Look-ups in named tables: a row name and a column name give one cell, copied from the table.

Mugupag =
         Nogesik  Tufas  Lamu
Dupig        229    115     5
Domak         79    127   103
Mib          238    153   104
Sereveg      205     56    58
Filusun      163     75   140
Sizus         57    103   146
Feriko       105    195   187
Kolagi        26    148   139
Seg            2    123   177
Sof           99    176   218
Nifor        129    190   131
Gedivu       212     53    56
Rera         150    119   185
Pibeb         86    103   114

What is the Lamu of Kolagi in Mugupag? 139
What is the Tufas of Dupig in Mugupag? 115
What is the Tufas of Kolagi in Mugupag? 148
What is the Nogesik of Feriko in Mugupag? 105
What is the Tufas of Nifor in Mugupag? 190
What is the Tufas of Filusun in Mugupag? 75
What is the Tufas of Sereveg in Mugupag? 56
What is the Lamu of Sof in Mugupag? 218
What is the Nogesik of Sereveg in Mugupag? 205
What is the Lamu of Sereveg in Mugupag? 58
What is the Tufas of Sizus in Mugupag? 103
Row with the largest Lamu: Sof

Zomizis =
fields: Lizosa, Pev, Rad, Refomi, Sofopo
Sibini: [72, 107, 106, 117, 229]
Sala: [65, 126, 65, 112, 135]
Nubofa: [144, 120, 141, 112, 126]
Litokun: [84, 88, 54, 149, 123]
Bububi: [100, 128, 54, 122, 128]
Risite: [119, 124, 92, 76, 176]
Per: [209, 81, 103, 89, 117]
Vetabu: [135, 128, 87, 156, 112]
Fep: [112, 129, 40, 123, 144]
Lofa: [64, 116, 126, 154, 169]

Nubofa, Lizosa => 144
Bububi, Refomi => 122
Sala, Refomi => 112
Fep, Sofopo => 144
Risite, Pev => 124
Sibini, Refomi => 117
Nubofa, Pev => 120
Per, Pev => 81
Risite, Refomi => 76
Risite, Sofopo => 176
Nubofa, Rad => 141
Vetabu, Sofopo => 112
Lofa, Pev => 116
Per, Sofopo => 117
Which row has the largest Pev? Fep

Segum.csv
,Bem,Zunate,Vav,Daregaf,Kal,Zes,Fusika,Gaz,Dos
Dom,-45041,-6379,46723,-4320,-23059,31904,-16718,54965,19052
Fati,-28577,44370,53923,-4284,-26411,-12950,18828,35969,-36102
Sadane,-9020,10140,31968,-2663,-39676,-27602,-13345,73570,-27343
Zeg,-44151,1420,34346,-10630,2662,2608,33045,60804,32239
Vonasu,-28459,10033,28619,9710,-38110,12405,-44884,64254,11586
Ziro,-44367,-2099,46002,-2444,-26377,32461,-20726,53321,19128
Rubul,-51082,58045,23834,30517,10250,-8930,-15300,38274,-756
Pilipu,-11887,33249,30326,-13670,-36105,-24699,36773,58761,12188
Somukev,-44094,16988,54304,-13177,-26770,29664,17301,37977,22942
Fol,-50739,-20334,39831,-4679,8948,9588,2923,67832,8803

Vonasu, Bem => -28459
Pilipu, Dos => 12188
Dom, Vav => 46723
Somukev, Gaz => 37977
Ziro, Dos => 19128
Rubul, Fusika => -15300
Pilipu, Vav => 30326
Dom, Kal => -23059
Sadane, Fusika => -13345
Fati, Daregaf => -4284

Nugum:
	Kar	Zus	Zase
Leg	490	365	406
Gufigub	231	409	513
Bidevit	530	469	392
Deri	581	509	365
Litev	177	541	606
Kero	284	692	434
Fafom	302	454	501
Vufa	785	173	492
Pobegak	112	73	82
Leb	86	370	560

What is the Zase of Bidevit in Nugum?
392
What is the Zus of Litev in Nugum?
541
What is the Kar of Kero in Nugum?
284
What is the Kar of Litev in Nugum?
177
What is the Zus of Deri in Nugum?
509
What is the Zus of Bidevit in Nugum?
469
What is the Zus of Kero in Nugum?
692
What is the Kar of Leg in Nugum?
490
What is the Zus of Vufa in Nugum?
173
What is the Zase of Fafom in Nugum?
501
What is the Zus of Fafom in Nugum?
454
What is the Zase of Deri in Nugum?
365
What is the Kar of Fafom in Nugum?
302
What is the Kar of Vufa in Nugum?
785
What is the Kar of Gufigub in Nugum?
231
What is the Kar of Pobegak in Nugum?
112
What is the Zase of Leg in Nugum?
406
What is the Zus of Leg in Nugum?
365
What is the Zase of Pobegak in Nugum?
82
What is the Zase of Leb in Nugum?
560
Which row has the largest Kar? Vufa

Pap:
fields: Mur, Dagu, Tuz, Lik, Rade, Fel, Tigi, Kigu, Silumo, Tadanol
Laz: [252, 252, 251, 58, 251, 58, 58, 252, 58, 58]
Naz: [168, 168, 168, 143, 168, 143, 143, 168, 143, 143]
Mor: [61, 61, 61, 252, 62, 252, 252, 61, 252, 252]
Sak: [157, 157, 157, 154, 157, 154, 154, 157, 154, 154]
Rim: [129, 129, 129, 183, 129, 183, 183, 129, 183, 183]

Mor, Tigi: 252
Rim, Tuz: 129
Mor, Lik: 252
Sak, Lik: 154
Sak, Dagu: 157
Laz, Rade: 251
Rim, Tigi: 183
Mor, Kigu: 61
Mor, Tadanol: 252
Laz, Tigi: 58
Laz, Tadanol: 58
Laz, Tuz: 251
Which row has the largest Tigi? Mor

Velotim:
,Solenik,Div,Gog,Pipon,Dapote,Nos,Soges,Lig,Rog
Tazubu,38.58,66.44,60.47,52.34,34.49,34.78,39.03,30.36,62.35
Vog,28.81,93.60,65.75,58.03,21.41,34.03,32.29,30.39,54.55
Zek,49.18,78.54,59.31,73.85,37.24,25.79,47.90,28.07,89.59
Mevok,43.09,71.90,53.06,54.43,28.82,30.60,39.12,27.99,72.20
Foti,50.33,91.14,76.36,68.86,20.42,33.54,32.94,13.76,66.55
Vizuda,44.35,70.48,57.91,45.17,25.71,48.53,54.14,13.85,66.56
Basik,46.55,83.28,28.14,59.76,82.61,9.48,26.00,44.48,36.07
Rigok,49.08,74.67,44.28,51.99,44.16,28.86,41.89,41.69,53.79
Sokimet,52.61,76.35,26.63,52.20,69.78,25.23,39.39,47.40,39.72
Pelig,56.89,80.21,36.26,59.07,42.24,19.30,44.77,36.70,51.33
Zuz,51.17,79.54,32.79,59.19,71.17,14.68,39.46,37.20,43.46
Pas,32.70,62.91,50.08,47.24,48.74,34.03,49.83,32.83,53.13
Kotelo,21.95,70.75,56.57,42.66,38.54,17.07,57.36,43.85,64.15

Basik, Lig => 44.48
Vog, Pipon => 58.03
Basik, Rog => 36.07
Zuz, Soges => 39.46
Basik, Dapote => 82.61
Tazubu, Div => 66.44
Vizuda, Div => 70.48
Kotelo, Pipon => 42.66
Pas, Solenik => 32.70
Pelig, Solenik => 56.89
Zuz, Solenik => 51.17
Kotelo, Rog => 64.15
Tazubu, Solenik => 38.58

